grid =
 16.803    1.103  -10.173  -12.939
  9.570    8.313    5.074    1.858
The top-left entry: 16.803
The entry just left of -10.173: 1.103
Find the entry directly below the largest entry.
A: 9.570
The top-right entry -> -12.939
Find the entry directly below the smallest entry.
A: 1.858

+4.02,-0.95,-0.69,-3.87,-1.34,-4.02,+1.68,-1.67
+2.62,+1.13,+2.92,-4.38,-3.43,-1.37,+7.81,-1.72
+4.42,-1.68,-1.18,-4.32,-0.71,-4.20,+1.32,-1.80
+2.95,+1.38,+0.32,-1.92,-3.30,-3.77,+1.80,-1.14
+2.81,+1.19,+1.47,-3.12,-3.21,-2.74,+4.59,-1.34
+4.60,-1.65,-2.85,-2.88,-0.62,-5.77,-2.40,-1.53
Report the entry just right of -1.65.
Answer: -2.85
Report the entry just left of the largest entry.
Answer: -1.37
The bottom entry of the column that holds the smallest entry is -5.77
Report the entry just right of the largest entry.
Answer: -1.72
The largest entry is +7.81
Report the bottom-left entry.
Answer: +4.60
Report the entry just right of -0.71.
Answer: -4.20
Report the bottom entry of the column that holds the largest entry.
Answer: -2.40
The 3rd entry on the main diagonal is -1.18
Report the entry in the bottom-right corner.
Answer: -1.53
The second entry on the main diagonal is +1.13
Report the entry directly above -2.40.
Answer: +4.59
Report the first entry, reading row by row.
Answer: +4.02
The 4th entry in reading order is -3.87
The entry directly below the largest entry -> +1.32
Report the entry just left of -1.67.
Answer: +1.68
Report the entry directly above -2.85.
Answer: +1.47
Report the entry just right of +4.02.
Answer: -0.95
Report the entry directly above -5.77.
Answer: -2.74
The entry just left of -1.92: +0.32
Report the first entry of the largest entry's row.
Answer: +2.62
The first entry on the diagonal from the top-right corner: -1.67
The entry just right of -2.85 is -2.88
Report the entry just left of -1.68.
Answer: +4.42
The entry just left of -2.85 -> -1.65
Report the smallest entry in the last column.
Answer: -1.80
The 4th entry from the end, reading row by row -> -0.62
The entry directly above +2.81 -> +2.95
The entry directly below +1.13 is -1.68
Report the entry just right of -3.77.
Answer: +1.80

[  46.372  117.209   63.844  -73.357 -126.148  -13.265   37.803   39.214
  -34.299   10.122  -89.886   -5.160 -133.844]
Give the entry just right of -89.886.
A: -5.160
The centre entry: 37.803
The entry just right of -34.299 is 10.122
Give the entry just left of the centre entry.
A: -13.265
Give the last entry.
A: -133.844
The fourth entry: -73.357
Give the 3rd entry from the right.
A: -89.886
The third entry from the left is 63.844
The 1st entry -> 46.372

B = [[-1.13, -4.77, +1.72, -2.41, -5.12, -0.76, -0.93, -6.77, -3.90, -1.08, +1.98, +1.31, -2.69, +8.33], [+0.42, -1.71, +7.70, +1.95, +3.58, -2.09, +2.07, -1.32, +1.81, -1.16, +3.77, +0.73, +0.46, +0.86], [-0.67, -0.77, +0.17, +1.68, +0.59, +3.23, -0.25, +0.48, +0.51, +3.40, +1.47, +0.63, +0.11, +7.47], [-2.02, -1.50, -3.35, -3.04, -5.53, -2.11, -0.10, +2.44, -0.42, -1.12, -1.65, +3.18, -1.48, +3.11], [+1.83, -0.94, +2.53, -1.49, -0.88, -1.63, +0.86, -2.29, -0.64, -2.47, +3.23, +0.60, -0.48, -0.26], [-1.29, -0.26, -2.20, -4.50, -0.62, -4.92, +1.30, +2.16, -1.80, -4.69, +5.76, +3.80, -1.25, -4.39], [-3.40, +1.78, +0.39, -1.13, -1.50, -5.95, -1.02, +5.81, +1.25, -5.98, -8.83, -1.25, -0.03, -1.58]]
Which number is the entry just right of -1.80? -4.69
The entry just left of -1.65 is -1.12
The entry just right of +2.53 -> -1.49
Which number is the entry just right of -0.64? -2.47
Which number is the entry just left of the largest entry? -2.69
Which number is the entry just left of -0.62? -4.50
Which number is the smallest entry? -8.83
The entry just left of the smallest entry is -5.98
The entry just left of -3.35: -1.50
